(in the rows, 128 means zero)
Facts:
listos {Σ=bafa, θ=c, Ψ=zoplok}
kime {Σ=kogron, θ=b, Ψ=zopladrem, ξ=f}
stogra {Σ=skeka, θ=a, Ψ=dragru, ξ=h}
druke {Σ=rekel, θ=b, Ψ=bera}
zoplok {Σ=bafa, α=zeklak, kime, θ=d, ξ=j}
difli {Σ=kupabil, θ=c, Ψ=zuses, ξ=g}
ledra {Σ=grobir, α=flezal, θ=b, Ψ=gakles, ξ=f}
vevu {Σ=valuk, θ=c, Ψ=skugok, ξ=f}
nokir {Σ=kufaklar, θ=b, Ψ=stutem, ξ=m}
stubrogrol {Σ=gogu, θ=a, Ψ=vetotri, ξ=j}
dimus {Σ=rekel, θ=b, Ψ=mostu}
gribel {Σ=dresekle, θ=c, Ψ=virogrur, ξ=n}
detenuk {α=trastam, roge}
solu {Σ=noflek, θ=a, ξ=g}
patros {Σ=trastam, α=grastu, druke, valuk, θ=c, Ψ=teplo, ξ=l}
klofle {Σ=butesta, θ=b, Ψ=badi, ξ=h}
kifim {Σ=lidal, α=zagrur, draske, paner, fiken, kulal, θ=a, ξ=j}
piplonu {Σ=rolol, θ=b, Ψ=katrepum, ξ=h}
zedrus {Σ=pluklos, α=vimeklok, naflum, teplo, broplam, θ=a, ξ=e}
noflok {Σ=suram, θ=c, ξ=f}
teplo {Σ=trastam, θ=d, Ψ=trudramun, ξ=j}
bafa {α=sepla, nepason, gogu, vapa}
larum {Σ=trastam, θ=d, Ψ=flobrar, ξ=h}
dragru {Σ=skeka, θ=a, ξ=p}
bakom {Σ=sebi, θ=a, Ψ=gipak, ξ=h}
stukul {Σ=trastam, θ=c, Ψ=babra, ξ=o}
naflum {Σ=gutra, θ=b}
mazim {Σ=raboskel, α=voni, dridragol, θ=c, ξ=g}
vimeklok {Σ=grobir, θ=a, Ψ=klupu, ξ=h}
brake {Σ=pluklos, θ=c, Ψ=zedrus, ξ=g}
kletrik {Σ=butesta, θ=d, Ψ=klofle, ξ=g}
trubrivi {Σ=kupabil, θ=b, Ψ=grastu, ξ=e}
bera {Σ=rekel, θ=b, ξ=j}
laritro {Σ=fabin, α=larum, dragru, roge, bruklu, θ=a}
draki {Σ=festuk, α=fabin, brake, brele, kime, stubrogrol, θ=b, Ψ=dinonor}
dostis {Σ=rolol, θ=b, ξ=f}
klupu {Σ=grobir, α=zeklak, kogron, gogu, gradok, θ=a, Ψ=ligren}
brikles {Σ=gogu, θ=c, Ψ=bregin, ξ=k}
vetotri {Σ=gogu, θ=c, Ψ=flime, ξ=p}
skugok {Σ=valuk, θ=a, Ψ=vetek, ξ=k}
trukli {Σ=gogu, α=festuk, gruli, dimus, grobir, θ=b, ξ=l}
kluklim {Σ=zipatrer, θ=b, Ψ=potrin, ξ=k}
nepason {Σ=butesta, θ=b, ξ=o}
tero {Σ=fladros, θ=b, ξ=g}
bropa {Σ=gruli, θ=a, Ψ=ribrokal, ξ=h}
bober {Σ=kliripum, θ=b, Ψ=vuklo, ξ=e}
gakles {Σ=grobir, α=bober, trubrivi, θ=d, Ψ=stesam, ξ=o}
skotrun {Σ=dridragol, α=dragru, foror, flobrar, θ=a, Ψ=balin, ξ=e}
tatrefel {Σ=valuk, θ=a, Ψ=grazu, ξ=j}
stesaskor {Σ=gradok, α=kanur, θ=a}
fupe {Σ=skiskulal, θ=a, Ψ=broplam, ξ=k}
disus {Σ=gustir, θ=b, Ψ=gukli, ξ=g}
finin {Σ=zagrur, α=sepla, lidal, θ=b, ξ=e}
gipak {Σ=sebi, θ=a, ξ=e}
mesku {Σ=trastam, θ=a, ξ=e}
rezi {Σ=trovi, θ=b, Ψ=paner, ξ=h}
kanin {Σ=zaler, θ=a, ξ=g}
grizan {Σ=raboskel, θ=b, Ψ=ridranal}
vuklo {Σ=kliripum, α=broplam, θ=a, ξ=j}
ribrokal {Σ=gruli, θ=a, ξ=k}
balin {Σ=dridragol, θ=d, Ψ=kanur}
tetes {Σ=zeklak, α=solu, druke, θ=d, ξ=p}
mizim {Σ=kupabil, θ=c, Ψ=trubrivi, ξ=j}
potek {Σ=butesta, α=vimeklok, teplo, nokir, vapa, θ=a, Ψ=nepason, ξ=e}
trusen {Σ=kliripum, α=pupom, dimus, θ=a, Ψ=bober}
zopladrem {Σ=kogron, α=skugok, θ=a, ξ=k}
trudramun {Σ=trastam, θ=c, Ψ=stukul}
zuses {Σ=kupabil, θ=c, Ψ=mizim, ξ=m}
raboskel {α=mesku}
mostu {Σ=rekel, α=vevu, vetotri, θ=a, Ψ=druke, ξ=o}
flezal {Σ=dresekle, θ=d, Ψ=gribel}
trovatro {Σ=zagrur, θ=b, Ψ=lezim, ξ=g}
flatrok {Σ=grusan, θ=a, ξ=j}
bregak {Σ=festuk, θ=b, Ψ=draki}
podrutra {Σ=pluklos, θ=c, Ψ=brake}
flenaplis {Σ=noflek, θ=d, Ψ=solu}
potrin {Σ=zipatrer, θ=b, ξ=e}
grazu {Σ=valuk, α=foror, bruklu, klofle, trovatro, draske, sebi, gradok, θ=a, ξ=n}
broplam {Σ=skiskulal, θ=b, ξ=e}
gibo {Σ=butesta, θ=b, Ψ=kletrik, ξ=k}
kulal {Σ=grobir, θ=c, Ψ=vimeklok, ξ=n}
katrepum {Σ=rolol, θ=d, Ψ=dostis, ξ=e}
vapa {Σ=gogu, θ=c, Ψ=trukli, ξ=h}
sepla {Σ=kufaklar, θ=a, Ψ=nokir, ξ=h}
plavi {Σ=gruli, θ=a, Ψ=bropa, ξ=e}
klostul {Σ=gogu, α=stukul, kupabil, grokur, θ=c, Ψ=vapa}
vedis {Σ=skeki, θ=b, ξ=l}
doste {Σ=fleflar, α=dinonor, θ=a, Ψ=stotil}
dinonor {Σ=festuk, θ=b, ξ=f}
virogrur {Σ=dresekle, α=flenaplis, kozamil, dimus, trovatro, θ=d, ξ=i}
gukli {Σ=gustir, θ=a, Ψ=gruska}
stotil {Σ=fleflar, α=gukli, grastu, flime, θ=a, ξ=f}
pupom {Σ=gogu, θ=c, Ψ=brikles, ξ=o}
ketrin {Σ=sotin, α=broplam, θ=b, ξ=n}
draske {Σ=grusan, θ=c, Ψ=flatrok}
fikun {Σ=detenuk, θ=c}
nisek {Σ=lepor, α=skeka, balin, θ=a, ξ=o}
fidra {Σ=kupabil, α=gustir, gozek, trovatro, θ=a, Ψ=kozamil}
kozamil {Σ=kupabil, θ=c, Ψ=difli, ξ=k}
bromi {Σ=raboskel, θ=b, Ψ=mazim, ξ=n}
taflok {Σ=voni, θ=c, ξ=n}
pluklos {α=stesam, flatrok, flezal, trovatro}
nirastu {Σ=fleflar, θ=a, Ψ=flazun, ξ=h}
bregin {Σ=gogu, α=flobrar, sebi, θ=c, Ψ=klostul}
grokur {Σ=skiskulal, θ=b, Ψ=fupe, ξ=f}
sapluge {Σ=zeklak, α=fabin, giskisir, θ=d, Ψ=tetes, ξ=e}
roge {Σ=gutra, θ=c, Ψ=naflum, ξ=j}
ligren {Σ=grobir, α=fabin, sepla, zagrur, mesku, grobir, θ=a, Ψ=skubruper}
badi {Σ=butesta, α=gutra, naflum, kluklim, θ=b, Ψ=potek, ξ=i}
kanur {Σ=dridragol, θ=a, ξ=p}
gruska {Σ=gustir, α=bromi, θ=b, ξ=e}
stutem {Σ=kufaklar, θ=a, ξ=e}
brele {Σ=suram, θ=c, Ψ=noflok, ξ=o}
lezim {Σ=zagrur, θ=b, Ψ=finin, ξ=o}
granil {Σ=kupabil, α=piplonu, kozamil, fiken, θ=b, ξ=o}
dripo {Σ=raboskel, α=skiskulal, rekel, bropa, θ=c, Ψ=bromi}
flazun {Σ=fleflar, α=stesam, roge, θ=d, Ψ=doste, ξ=k}
bruklu {Σ=dapi, θ=c, ξ=g}
fiken {Σ=grobir, θ=a, Ψ=kulal, ξ=i}
grastu {Σ=kupabil, θ=c, Ψ=dufuske}
vetek {Σ=valuk, θ=a, Ψ=tatrefel, ξ=o}
babra {Σ=trastam, α=ridranal, vevu, flezal, druke, mesku, grobir, θ=c, Ψ=larum, ξ=g}
dufuske {Σ=kupabil, θ=c, Ψ=granil, ξ=l}
foror {Σ=gogu, θ=d, Ψ=stubrogrol, ξ=g}
giskisir {Σ=sotin, θ=b, Ψ=ketrin, ξ=e}
stukekin {Σ=bafa, α=skiskulal, fabin, vevu, sebi, θ=d, Ψ=listos, ξ=f}
stesam {Σ=grobir, θ=a, Ψ=fiken, ξ=g}
ridranal {Σ=raboskel, θ=d, Ψ=dripo, ξ=e}
flime {Σ=gogu, θ=d, Ψ=pupom}
paner {Σ=trovi, θ=a, ξ=f}
kluzuk {Σ=valuk, α=paner, sebi, θ=a, Ψ=vevu, ξ=h}
ziklem {α=bober, kogron, vedis, plavi, bakom, valuk}
skubruper {Σ=grobir, θ=a, ξ=e}
flobrar {Σ=trastam, θ=c, Ψ=mesku, ξ=f}
gozek {Σ=gradok, θ=c, Ψ=stesaskor, ξ=g}

Known rows:
trubrivi: [173 157 138 144 119  86 123 169  89 124 133 110 151 143 147 109 140 131
 155 143 135 153 131 134 142 140 131 144 128 150 130 135 141]
kupabil: [ 97 133 143 157 129 153 122 134 149 120 131 112 114 125 141 125 154 133
 148 102  92 150  97 172 161 144 125 126 125 178  83 132 142]
kozamil: [146 130 130 128 143 100 111 142  92 142 177 141 164 106 137 115  90 142
 151  90 138 116 116 139 128 137 155 146 112 104 138 113 149]
stubrogrol: [151  91 113  86 135 128 124  92 142  97  99 124 104 161  75 184 122 105
  74 159 154  96 149  90  87 115 104 137 170  70 174 141  91]
foror: [149 101 112  73 150 127 126 114 142 106 111 154 117 153  49 167 121 111
 109 151 142  94 166  69  90 137 111 127 160  62 171 125 122]
gogu: [ 98  82  89  78 110 123 132 140 249  86  77 112  82 169  11 176 174  98
  94 154  62 110 155  43  89 107 105 119 206  67 157 135  98]
lidal: [ 91 121 133 144 123 153 123 137 183 113 114 111 101 135 112 137 164 129
 137 111  70 144 107 146 146 134 123 123 143 158  91 135 133]
brake: [142 136 126 117 148 112 127 146 115 125 168 160 163 107 111 146  96 138
 145 112 136 100 120 125 119 129 157 144 127 104 130 114 162]
roge: [149 123 116 106 139 111 125 139  97 139 160 155 161 100 105 134  90 126
 135 100 114 109 132 127 120 145 140 131 131 123 144 102 158]
detenuk: [ 78 132 126 142  93 173 156 138 189 135 106 147  98 106 139  98 171 123
 125 116  73 139 133 141 129 129 106  78 140 156 109 116 132]
sepla: [125 106 126 114 147 147 119  78  99 124 107 101 130 124 135 166 101 118
 101 147 159 116 121 125 132 125 122 146 114 147 118 139 109]
ligren: [129 147 127 124 105 165 116 108  99 144 101 125 124 102 207 118 134 166
 100 177 187 143 146 139 103  90 147 158  86 138 118 138  88]
tatrefel: [150 121 133 130 134 141 109 101  79 101 124 114 114 144 130 151 123 133
  99 145 158 128 142 159 120 119 132 133 128 133 131 145 111]
bruklu: [143 134 116 115 140 112 125 148 104 120 164 159 157 106 103 140  96 139
 144 108 131 107 131 134 117 133 155 133 128 107 136 109 166]
suram: [ 92 120 130 146 122 156 127 136 180 111 118 111 100 134 108 138 166 127
 135 108  70 144 107 149 147 134 124 118 148 159  93 133 133]
bera: [161 153 132 132 130  88 140 158 114 121 125 115 147 147 124 128 133 117
 149 149 128 131 128 124 145 138 123 129 134 134 128 143 147]
gipak: [150 112 143 122 137 143 107  99 101 119 130 122 110 141 142 147 121 123
  95 124 155 121 118 156 119 134 114 146 140 122 140 140 102]
grusan: [ 93 119 130 146 123 152 128 135 182 110 118 108 100 135 112 137 164 128
 136 107  70 144 108 150 145 135 125 118 148 161  97 133 134]

Rows:
No name comes twice in this set of rows, the named rows included.
[125 103 123 124 141 145 129  78  97 105 120 108 136 135 134 159 100 111
 101 133 162 115 117 136 127 126 111 134 119 145 127 142 112]  bropa
[ 73 151 135 130 108 169 143 146 204 157  95 124 104 103 154 113 170 143
 120 145  89 137 116 131 130 107 132 125 123 147  83 130 114]  raboskel
[140 103 105  82 135 108 120 117 133 100 115 115 124 164  60 150 126 108
 100 153 134 100 173  74  88 105 125 131 161  64 163 140 107]  flime
[128 163 113 117 116 119 145 151 109 149 148 176 155  89 132 109 109 152
 128 140 139 106 159 123 103  98 167 113 112 106 135 103 157]  mazim
[132 122 123 147 133 137 126  79  65 101 124 105 137 140 142 149 104 120
 109 138 175 141 139 151 133 106 138 133 110 173 121 139 118]  vimeklok
[139 124 120 114 142 102 123 140 108 135 168 138 167 111 117 133  94 126
 135  97 125 108 119 122 117 126 154 149 130 107 135 114 151]  listos
[136 124  70  80  91 101 143 150 148 129 120 162 153 110  83 121 120 126
 105 149 126 110 195  47  56  74 157 133 150  72 184  98 122]  klostul
[129 120 112 121 131 129 125 108  72 101 129 110 161 136 124 135 104 122
 133 131 151 133 154 129 120 116 137 130 114 156 123 140 141]  larum
[131 153 157 166 125 137 151  69 107 166 133 159  94 146 147 101 133 113
  70 140 172 118 135 137 105  73 134 112 148 139 153 111  91]  zedrus
[148 172 140 124 107 101 157 165 138 172 116 138 140 122 166  89 143 125
 131 168 133 125 131 111 125 117 119 127 127 119 134 131 122]  finin
[143 131 126 112 153 112 121 142 110 136 159 159 152  99 103 145  96 141
 143 111 128 106 127 123 128 144 154 141 124 109 134 104 163]  gozek
[150 152 135 128 134  84 135 156 128 132 123 105 149 143 135 124 130 121
 151 151 134 130 115 113 145 136 126 144 122 123 122 147 136]  druke
[137 126 137 127 121 165 135  91  86 157 116 151 112 100 178 111 108 130
  97 142 176 125 141 149 121 135 103 106  98 140 146 118 107]  fidra
[133 167 138 140 130 114 156 144 133 173 115 156 143 107 172  95 122 148
 166 168 168 137 122  93 161 146 122 114  78 124 128 122 142]  ledra

The same nodes again, as new rows of numbers:
Known rows:
giskisir: [125 167  83 130 117 108 122 151 129 124 155 129 149 112 152 112 121 112
 123 116  84 148 113 131 146 155 116 126 138 101 135 119  94 120 148 121
 109 101 164]
voni: [134  62 165 141 153 122 121 154  95 191 106 110  62 158 130 142 163 115
 153 168 158 125 138 149  95 108 156 120  98 105  87 125 181 125 161 105
 106 118 113]
zagrur: [149  79 159 118 141 126 107 147  66 201 100 100  47 155 134 113 148 119
 156 122 150 117 153 164 124 130 115 104 116 108  74 142 156 114 161  94
  75 123  85]
lezim: [148 134  69 132 117 104 137 105 141 111 164 145 178 138 170 136 153 117
  91 149  85 145 113 125 126 128 167 125 148 110 168  89 102 131 154 111
 168 123 149]
brele: [158 146  98  76 123 137 161  68 116  76 174 115 163 130 144  98 131 114
 107 100 163 116 104 146 120 183  69  87 119 171 102 105  97 167 165 141
 142 156 155]
mizim: [151 128 112 143 122 140 145  72 150  58 157 133 169 125 150 118 130 152
 119 143 186 119  72 102 129 162  68 118 148 178  93 108  94 168 104 139
 140 151 172]
trubrivi: [129 149  80 191 134  95 125 122 155 124 146 136 137 113 157 130 146 133
 130 116 121 124  89 114 135 170 115 156 183 113 154 123  98 124 124 123
 126  97 163]
patros: [112 123  87 103 177 176 172  95 151  56 162 114 180 121 130 123  80 143
 113 125 136 116  93 130 160 161 102  96  98 164 105 117  86 180 142 145
 162 172 143]
pupom: [159 167 125  47   7 133 121  58 135 104 228 157 204 124 107  78 163 119
 129  29 207  78 210 129  69 149 130 110  81 220  82 146 105  91 135 145
 139 170 144]
stubrogrol: [122 179 105  59  34 122 107 125 105 153 182 138 159  91  95 111 131 117
 113  52 147 117 203 155  78 115 171 111  69 163 177 149 119  67 147 168
 179 138 124]
tetes: [128 144 132 120 107 142 111 158  90 112 118 147  80 136 128 128  93 154
 141  55  94 134 108 102 152 124 161 146 144  92 166 121 124  95 100 156
 129  85  86]
nisek: [161 126 140 108 122 133 153  77 119 107 162 151 126 144 152 145 120 142
 102  85 138 132 106 112 120 102 154 122 152 156 159  93 142 132 122 161
 155 144 118]
butesta: [130  57 164 139 154 129 120 142  96 182 112 115  62 157 131 147 150 118
 151 158 151 123 139 141 116 102 162 113 100 107  94 121 173 116 151 112
 105 119 109]
difli: [117 143 119 128 141 144 136 106 168  55 133 116 178 124 144 139 130 137
 119 150 171 133  87 118 146 161  63 130 138 163  89 118  99 180  92 155
 132 157 160]
fleflar: [130  63 178 137 154 134 123 150  83 184 102 121  61 169 139 141 159 125
 161 149 152 114 150 138 108 113 165 118  99 109  83 127 173 112 142 114
  89 121  97]
nokir: [108 161  79 154 126 101 115 155 142 102 142 132 150 111 138 130 143 118
 133 153  88 143  97 127 117 151 142 135 124  95 160 112 110 125 131 124
 160  94 161]
fidra: [137 136 145 129 150 154 161 128 148 104 105 131 156 116 119 139  72 148
  85 166  83 163 103 113 179  84 105 120 151 132 174 120 119 148 117 139
 140 137 130]
grusan: [132  58 153 144 161 128 113 148 112 189 100 122  69 155 132 147 153 122
 146 172 152 116 147 146 114  97 170 112  90 101  99 118 174 119 158 107
 108 129 101]

Rows:
No name comes twice in this set of rows, the named rows included.
[166 143  73 160 113  91 140  91 125 122 174 145 136 121 160 116 145 126
 121  86 112 105 109 113 111 183 133 140 173 127 153 102 107 112 150 107
 137 113 137]  nepason
[117 195 131  73  40 104 108 163 138 186 161 158 193  83  83 109 128  96
 106 105  58 152 244 143  97  70 180 150  80 130 199 164 146  59 154 121
 148 112 131]  foror
[133 158 127  83 115 147 139 110 141  77 131 111 192 118 103  88 124 111
 106 152 142 132 132 139 139 160  46  97 111 159  89 148  95 171 134 118
 111 158 160]  draske
[144 163 103 138 112  86 132 145 108 119 131 141 100 102 153 148 147 117
 116 119  98 144  91 130 101 128 141 149 165  99 214 101 143 119 132 146
 159  94 132]  teplo
[124 137 154 121 113 138 133 123 138  95 126 138 127 127 126 152 118 136
 132  95 138 118 111 107 141 112 136 149 146 152 137 125 142 128  89 162
 136 141 111]  doste
[140 180 128 105 101 104 118 151  98 150 127 131  99 115 149 139 115 129
 115  71  97 153 119 132 141 129 122 144 175  98 180 121 125  99 121 147
 121  88 113]  ridranal
[134 128 129 123 113 130 128  99 116 100 149 141 117 117 146 161 126 152
 124  92 160 127  96 109 119 114 146 136 143 149 160 102 132 126 110 173
 153 130 133]  vuklo
[145 170 122 118 122 101 127 155 110 148 104 126 113  94 117 121 118 110
 108 134  65 150 147 138 135 109 120 148 158  98 200 134 135 127 145  96
 129 102 113]  flezal
[130  70 151 165 176 106 127 148 103 183  83 114  81 148 140 143 159 118
 140 212 140 137 119 146 106 101 145 115 123  99 126 116 169 146 153  96
 120 124 127]  kupabil
[189 124 118 166 130 137 144  67 157 128 165 165 146 181 161  93 120 154
  83  93 104 124  96  70 156 159 142 128 213 109 137 106  83 110 124 117
 127 118 128]  granil
[126 145 103 156 148 134 142  86 156  74 131 113 154 104 123  96 122 125
 135 125 176 102  86 118 119 219  52 123 147 162 102 154 100 167  96 132
 140 154 152]  grastu
[128 150 127 127 134 129 127 145 114 154 140 142 107 114 147 145  84 151
 113  70  77 151 125 125 177 104 146 141 152 109 185 120 112  95 146 147
 125  91 121]  sapluge
[141 141  84 150 104 102 120 115 144 108 159 158 152 125 156 130 149 137
 130 124 108 128 112 102 127 130 149 142 154 117 144  94 105 114 134 129
 138 110 155]  bera

